Each row of numbers belongs to one of the nodes below and depends on some of the facts about them. Some rows are named. Which node is each other row?

There are 5 kinds of fact about the nodes: rumem, keves, resku, segen, vegrel.
badak: keves 184; resku c; segen zabok,kikos,mufla,boledin,brataplon,klaris,sedror,geplem,lagrego,grumaze; vegrel 759
baflur: keves 184; resku a; vegrel 759
beklo: keves 198; resku e; vegrel 759
boledin: keves 988; resku e; vegrel 74
brasem: keves 810; resku a; vegrel 55
brataplon: rumem buvel,skulo; keves 847; resku e; vegrel 55
breplin: rumem buvel; keves 988; resku d; vegrel 74
bripe: rumem sulem,buvel,breplin; keves 847; resku b; segen kogrun,ploflasim,zitros,natus,vugror,skolir,gridus; vegrel 55
brise: rumem sulem,digim,sula,kelin,daplis; keves 988; resku d; vegrel 759
broram: rumem grebon; keves 810; resku b; vegrel 759
brosken: keves 184; resku b; vegrel 74
brotrek: rumem zugrizir; keves 847; resku c; segen trigum,klazaske,natre,stugul,mekogrus; vegrel 759
buplidin: keves 184; resku b; vegrel 55
buta: rumem plubre; keves 198; resku b; vegrel 74
butrikul: keves 810; resku e; vegrel 55
buvel: keves 184; resku e; vegrel 759
dagem: keves 810; resku e; vegrel 55
dameski: rumem miklis; keves 198; resku e; vegrel 759
daplis: rumem flokleku,plubre,buvel; keves 184; resku b; vegrel 74
daplo: keves 988; resku b; segen plubre,daplis,gribrali,skiflas,nalem; vegrel 759
degiton: keves 988; resku e; segen nodu,skiflas,dibrak,klupo,relal,klatrel,treni; vegrel 55
dibrak: keves 988; resku c; vegrel 74
digim: rumem buvel,grebon; keves 198; resku e; segen zabok,skulo,geplem,butrikul; vegrel 759
ditrik: keves 810; resku b; vegrel 74
divok: rumem miklis; keves 198; resku b; vegrel 74
doflek: rumem buvel; keves 198; resku b; vegrel 759
doplis: keves 810; resku e; vegrel 74
drapa: keves 988; resku b; vegrel 55
dretristek: keves 198; resku b; vegrel 74
drigram: rumem vugror; keves 198; resku a; vegrel 55
droto: rumem limik,breplin; keves 847; resku a; vegrel 55
drurosek: rumem pustos,buvel; keves 810; resku a; segen dagem,gridus,breplin; vegrel 74
faflun: keves 988; resku b; segen pobo,drigram,natre,stugul,lagrego,mekogrus; vegrel 55
famok: keves 198; resku c; segen kikos,grafelen,skuflar,skiflas,flemor,trosetun; vegrel 55
fegos: rumem grebon; keves 810; resku b; vegrel 74
feros: rumem pliplim,meple; keves 198; resku a; vegrel 74
flastik: keves 988; resku a; segen dagem,boledin,buta,stokles,relal; vegrel 55
flemor: keves 988; resku a; vegrel 74
flokleku: keves 988; resku a; vegrel 55
fluklol: keves 810; resku a; vegrel 74
forem: keves 988; resku e; segen dagem,daplis,treni,buplidin,nuflon,kobrem,divok; vegrel 759
gagatrak: keves 810; resku d; segen ditrik,mufla,brasem,gripom,rubru,klimol,ladrir,grafelen,sedror,doplis,tugan; vegrel 74
geplem: keves 184; resku d; vegrel 74
gofi: keves 810; resku a; segen vosole,buta,klatrel,plefol,breplin; vegrel 759
grafelen: keves 810; resku a; vegrel 759
grakul: keves 988; resku c; vegrel 759
grebon: rumem buvel,breplin; keves 847; resku c; vegrel 55
gribrali: keves 184; resku b; vegrel 759
gridus: keves 810; resku a; vegrel 759
gripom: keves 184; resku e; vegrel 55
groplar: rumem pliplim; keves 988; resku c; vegrel 74
grubri: keves 198; resku e; vegrel 74
grumaze: keves 810; resku d; vegrel 74
guki: keves 988; resku d; vegrel 759
gutal: keves 184; resku d; segen pliplim,pliplon; vegrel 55
kelin: rumem buvel,breplin; keves 810; resku a; vegrel 74
kikos: keves 198; resku b; vegrel 55
kladadral: rumem treni; keves 847; resku c; segen trigum,flokleku,beklo,skudrel,fegos,ladrir,broram,grafelen,dretristek; vegrel 55
klaris: keves 198; resku b; vegrel 74
klatrel: rumem plubre,buvel; keves 810; resku e; vegrel 74
klazaske: keves 810; resku c; vegrel 759
klimol: keves 184; resku a; vegrel 74
klovo: rumem buvel; keves 988; resku a; vegrel 74
klupo: keves 847; resku a; vegrel 74
kobrem: keves 810; resku a; vegrel 759
kodim: keves 810; resku b; vegrel 74
kogrun: keves 847; resku c; vegrel 74
kotatrum: keves 810; resku b; segen vuneto,zezem,plites,nasam,feros,grebon; vegrel 74
ladrir: keves 847; resku c; vegrel 55
lagrego: keves 198; resku d; vegrel 74
lebin: rumem buvel; keves 198; resku a; vegrel 759
letrel: keves 810; resku c; vegrel 74
limik: rumem miklis,buvel,divok; keves 988; resku d; vegrel 74
lotol: rumem grebon; keves 847; resku a; vegrel 55
mekogrus: rumem gridus; keves 198; resku a; vegrel 55
meple: keves 988; resku e; vegrel 74
mififul: rumem ladrir,brise; keves 810; resku b; vegrel 759
miklis: rumem buvel; keves 184; resku a; segen visok,grubri,butrikul; vegrel 74
mufla: keves 988; resku c; vegrel 74
nalem: keves 988; resku e; vegrel 55
nasam: keves 198; resku c; vegrel 74
nastuk: keves 198; resku a; vegrel 759
natre: keves 184; resku b; vegrel 55
natus: keves 847; resku a; vegrel 74
nekla: keves 988; resku a; vegrel 74
nobru: rumem miklis,pevil,breplin; keves 810; resku e; vegrel 74
nodu: rumem meple; keves 988; resku e; vegrel 55
noklu: rumem degiton; keves 184; resku d; vegrel 55
nudrum: keves 847; resku e; vegrel 74
nuflon: keves 847; resku a; vegrel 74
nulun: keves 810; resku e; vegrel 759
pevil: rumem plubre; keves 847; resku a; vegrel 759
plefol: keves 847; resku e; vegrel 74
plestu: rumem toli; keves 184; resku d; vegrel 55
pliplim: rumem kelin; keves 847; resku b; vegrel 55
pliplon: keves 198; resku c; vegrel 55
plites: rumem gridus; keves 988; resku d; vegrel 74
ploflasim: keves 988; resku a; vegrel 759
ploper: keves 198; resku c; vegrel 759
plubre: keves 810; resku c; vegrel 55
pobo: rumem plites,klatrel; keves 847; resku e; vegrel 74
pufak: keves 198; resku a; vegrel 759
pumos: rumem kelin; keves 810; resku a; vegrel 759
pustos: rumem groplar; keves 810; resku d; segen nobru,gripom,rubru,trista,klupo,trosetun,grumaze; vegrel 55
relal: keves 198; resku a; vegrel 759
rubru: keves 810; resku c; vegrel 55
rumoster: keves 988; resku c; segen lotol,klovo,ploper; vegrel 74
sedror: rumem vuneto,treni; keves 847; resku b; vegrel 55
skiflas: rumem flokleku,buvel; keves 847; resku d; vegrel 55
skigim: keves 847; resku a; segen nastuk,ladrir,buvel,zoku,butrikul; vegrel 74
skolir: keves 847; resku a; vegrel 74
skubis: keves 810; resku b; segen zabok,skudrel,ladrir,tipom,treni,testar; vegrel 74
skudrel: keves 184; resku a; vegrel 759
skuflar: rumem sula; keves 988; resku c; vegrel 74
skulo: rumem letrel; keves 198; resku b; vegrel 759
stokles: keves 988; resku c; vegrel 74
stozo: keves 847; resku c; segen fegos,broram,sedror,relal,ploper,letrel; vegrel 74
stugul: rumem plubre; keves 198; resku d; vegrel 759
sula: rumem miklis,breplin; keves 198; resku a; segen doflek,ladrir,grubri; vegrel 74
sulem: keves 810; resku d; vegrel 74
suza: keves 847; resku b; vegrel 74
testar: rumem skuflar,meple; keves 810; resku b; vegrel 55
tipom: keves 847; resku c; vegrel 55
toli: rumem buvel; keves 847; resku d; vegrel 55
trapan: keves 184; resku d; vegrel 74
trasur: rumem buvel; keves 184; resku c; vegrel 74
treni: keves 988; resku d; vegrel 55
trigum: keves 198; resku b; vegrel 759
trista: keves 810; resku c; vegrel 759
trivukle: rumem plubre; keves 198; resku e; vegrel 74
trosetun: rumem limik; keves 198; resku c; vegrel 55
tugan: keves 198; resku a; vegrel 74
visok: keves 847; resku a; vegrel 55
vobron: rumem breplin; keves 810; resku d; vegrel 55
vonil: keves 988; resku c; segen trivukle,nudrum,klazaske,mufla,klatrel,lagrego,butrikul,kodim,drapa,trosetun; vegrel 759
vosole: keves 810; resku a; vegrel 55
vugror: rumem kladadral; keves 847; resku c; vegrel 74
vuneto: rumem lebin; keves 988; resku b; vegrel 55
zabok: rumem buvel; keves 988; resku d; vegrel 55
zezem: rumem buvel; keves 847; resku c; vegrel 759
zitros: keves 184; resku c; vegrel 74
zoku: keves 988; resku a; vegrel 55
zugrizir: rumem miklis; keves 810; resku a; segen pumos,kikos,plites,buta,brataplon,trapan,skiflas,buvel,grebon,klatrel,grumaze; vegrel 74
zuri: rumem grebon,lebin; keves 988; resku e; segen kikos,klimol,trapan,dameski,lagrego,vobron,pliplon; vegrel 55

Some nodes and their rows:
-10,-11,-6,-5,9,-5,1,13,-2,-1,18,9,9,4,-2,-17,-8,-2,1,-6,2,9,-2,1,3,-1,0,-9,2,0,-2,-2: toli
-7,-9,-9,-10,1,-7,0,13,-2,1,22,10,6,2,0,-18,-8,2,0,-7,6,11,-2,2,-4,-1,1,-9,-1,1,-3,-3: droto
24,3,-8,-4,0,-8,-5,10,5,3,-11,4,3,4,17,7,-8,10,-3,-1,2,-4,5,-3,6,-5,8,6,0,4,-2,-8: dameski
8,-4,-6,-16,16,-1,4,13,-7,-4,-18,5,5,1,-2,-1,-10,14,-2,-8,2,-13,13,-1,11,-2,4,-4,-2,3,-4,-6: flemor
16,0,4,12,15,-6,3,11,1,-5,-26,5,14,11,13,3,-1,-7,3,3,-8,-10,3,-2,28,-7,6,3,11,-1,0,-6: skulo
-6,-2,-13,0,11,-11,-2,17,2,-2,-2,3,5,0,-10,-18,-6,3,2,-8,1,4,8,2,2,2,3,-13,1,2,-2,-5: limik
17,-4,-9,-22,0,-1,0,12,6,3,4,4,2,-3,17,13,-6,10,-1,-6,2,-5,1,-3,17,-8,4,7,-3,2,-5,-5: vobron
-6,-10,-4,-37,5,17,6,1,-11,-4,-8,17,23,5,-3,-2,-2,1,-16,-17,-3,8,17,5,17,-10,6,2,1,7,-6,-4: grebon
25,-3,2,-5,14,3,-1,10,4,2,-5,3,4,3,21,14,-13,8,0,5,0,-9,-8,-8,8,-4,2,3,0,0,0,-6: natre
-22,-14,-26,21,-5,3,-15,16,27,3,35,0,-5,1,-4,-2,11,-4,1,-8,-13,30,4,2,-9,4,0,-22,5,-1,-6,-1: drurosek
-4,-7,-8,-2,8,2,1,12,15,0,13,0,6,0,3,10,-3,0,-1,-6,-11,10,0,0,15,-2,0,-8,1,1,-1,-2: fluklol
17,-2,-11,7,-3,-6,1,6,3,-3,-5,5,3,4,15,12,-4,13,-8,-5,-6,1,11,-1,6,-7,10,0,2,4,-2,-10: buta
22,-1,0,4,12,-5,-3,12,6,1,-13,0,3,6,14,11,-10,10,-1,2,-3,-7,0,-4,9,-1,4,1,0,2,1,-6: grubri
42,4,10,3,13,48,18,22,-11,16,-12,-7,-24,-26,13,19,-10,27,-5,16,-3,-8,15,-2,-2,-4,-6,-1,2,5,5,-4: drigram
24,1,-7,1,1,-14,0,8,3,0,-4,4,2,2,19,10,-10,13,-2,0,-2,-7,6,-4,6,-6,8,4,0,3,-1,-10: trivukle
5,-12,-9,-9,7,15,2,9,6,-3,-1,3,4,2,10,25,2,10,-8,-9,-8,0,9,-2,19,-6,4,-1,2,1,-7,-4: vosole
4,-4,-5,9,9,6,-3,8,14,1,7,3,9,4,8,5,-6,-1,-3,-2,-9,15,-5,-2,4,-1,1,-9,4,2,2,-4: baflur

Rows to name:
No name comes twice in this set of rows, the named rows included.
13,-4,1,-6,17,12,0,5,6,-3,-15,6,16,9,13,16,-6,0,-6,-3,-7,-1,-2,-4,19,-7,4,2,5,2,-1,-4 : buvel
29,1,-6,3,3,-18,-1,11,1,1,-2,2,-2,1,22,9,-13,14,2,4,0,-11,1,-6,4,-5,6,3,-2,2,0,-10 : stugul
-4,3,-6,0,15,-7,-25,13,25,10,26,2,6,-5,-2,-24,-9,-21,12,11,-14,25,-2,-2,2,1,-2,-13,-2,2,7,0 : gutal
-12,-7,-10,-52,-5,25,7,-5,-11,-5,-10,22,31,3,-10,-4,3,1,-26,-26,-8,22,30,11,19,-15,12,4,0,13,-8,-5 : zezem
-8,0,-8,-40,8,44,14,1,-12,-5,-36,12,22,-5,-24,0,6,5,-26,-23,-15,16,45,11,25,-12,10,-2,2,14,-4,-5 : vuneto
-3,-2,-2,74,-6,-41,86,22,-6,-23,3,-14,15,15,1,15,-32,46,-18,-42,31,-4,-58,9,6,11,-1,-14,15,-1,13,-11 : klovo
-20,-6,-4,-7,14,-10,-9,15,8,4,30,6,9,-3,-12,-32,-12,-12,7,-1,-5,21,-4,3,1,3,-4,-16,-3,1,4,0 : skigim
16,-3,-3,14,9,1,7,9,5,-3,-15,0,8,10,12,19,-7,13,-8,-5,-5,-2,-1,-1,11,-2,5,-1,4,3,1,-8 : relal
14,-5,-3,-9,10,18,0,2,5,-2,-12,7,13,6,12,17,-4,6,-12,-6,-9,5,5,-3,13,-7,5,1,4,4,-3,-6 : gribrali
18,-5,-8,-18,-1,-3,6,12,4,0,5,4,4,0,18,18,-6,12,-3,-8,1,-6,1,-2,18,-8,4,6,-2,2,-5,-5 : nobru
-14,2,-12,0,17,-15,-10,19,11,3,11,0,4,-5,-18,-33,-11,-7,10,-2,-6,13,5,2,2,6,-1,-19,-4,2,4,-2 : vonil
-34,-1,-14,-24,1,17,-8,2,24,1,13,6,29,-4,-22,-8,7,-20,-13,-20,-30,47,24,11,29,-7,6,-11,0,11,1,0 : kotatrum
-4,1,-7,-27,1,31,1,-7,5,-6,-33,12,30,8,-7,18,7,-1,-28,-21,-23,23,35,9,28,-12,15,3,3,14,-2,-8 : nasam
14,-9,6,-13,9,28,26,16,-20,5,3,6,-4,-12,5,0,-13,20,-9,-3,8,-4,2,2,1,-5,-4,-2,2,2,0,-3 : sedror
-8,4,-8,17,10,-10,-12,13,23,5,12,-2,8,1,-6,-15,-7,-11,4,2,-15,24,1,2,3,5,1,-15,0,4,8,-3 : famok

Now the same nodes, written a new way:
Some rows with their names:
-38,-17,-34,9,-8,17,11,-13,-11,37,-12,-21,15,19,-14: digim
-18,-8,-35,-13,-15,13,-11,-20,-9,11,-13,4,5,-4,-4: zabok
-33,1,-74,-10,-6,1,-4,-14,-2,-10,-32,0,36,10,-8: grebon
-42,-14,-42,6,-5,-5,-15,-14,-8,18,-21,-5,21,-1,-7: buta
-35,6,-41,2,-12,16,2,-29,-3,13,7,-7,32,1,-24: ladrir
-25,3,-96,-16,-4,-11,-5,-4,-2,-21,-58,3,40,16,2: zezem
-4,-18,-36,-16,-13,26,9,-8,-3,22,-5,-9,10,15,7: forem
-38,-13,-39,-12,-10,9,2,-16,-7,20,-4,-11,28,13,-22: toli
-13,-1,-35,-6,-17,21,-6,-23,-5,6,-5,2,9,-3,-1: zoku
-13,-6,-41,-12,-18,26,9,-19,3,39,0,-1,19,4,-2: sulem
-15,-12,-38,-16,-18,22,1,-18,1,37,-9,-2,15,8,0: fluklol
-47,-1,-26,18,-10,12,-13,-21,-9,23,-8,-8,21,-1,-17: beklo
-19,-8,-37,7,-15,19,-10,-22,-4,20,-11,2,14,-3,-9: gripom
-22,-5,-40,-9,-19,20,-8,-28,0,28,-10,6,14,-2,-3: ditrik
17,-6,-27,-1,-14,-7,-4,-15,7,-20,-22,6,28,9,45: plites
-15,-4,-34,-5,-16,22,-8,-24,-5,6,-2,3,8,-4,-1: drapa
18,-5,-87,11,-17,30,-1,-13,-34,62,67,35,21,60,34: degiton

Name these rows:
No name comes twice in this set of rows, the named rows included.
-5,-33,-53,-34,-13,18,-2,-3,1,59,4,-13,12,9,2 : drurosek
-13,-24,-31,-20,-14,26,8,-14,-9,20,-18,-10,-1,19,0 : zuri
5,-21,-93,16,-17,13,-25,-13,-37,74,48,39,21,53,25 : noklu
-1,6,-57,-13,-25,16,-24,-25,-2,36,-14,-9,11,-2,-7 : testar
4,0,-43,-12,-18,24,-2,-13,-4,21,0,-10,10,4,-1 : groplar
-15,-13,-50,4,-13,17,-13,-15,-1,15,-11,2,19,-5,-5 : buplidin
-32,-15,-29,11,-10,19,8,-16,-12,41,-9,-26,14,19,-16 : sula
-35,-20,-6,-1,-16,-11,-16,-38,-8,9,-1,-11,23,7,-5 : pobo
-36,-11,-38,-12,-10,11,-2,-18,-5,17,0,-13,28,15,-17 : suza
-15,5,-21,-2,-18,27,0,-22,-4,13,7,6,14,-7,-5 : flokleku
-6,-10,-47,-17,-11,17,-11,-11,0,15,8,1,15,-10,2 : breplin

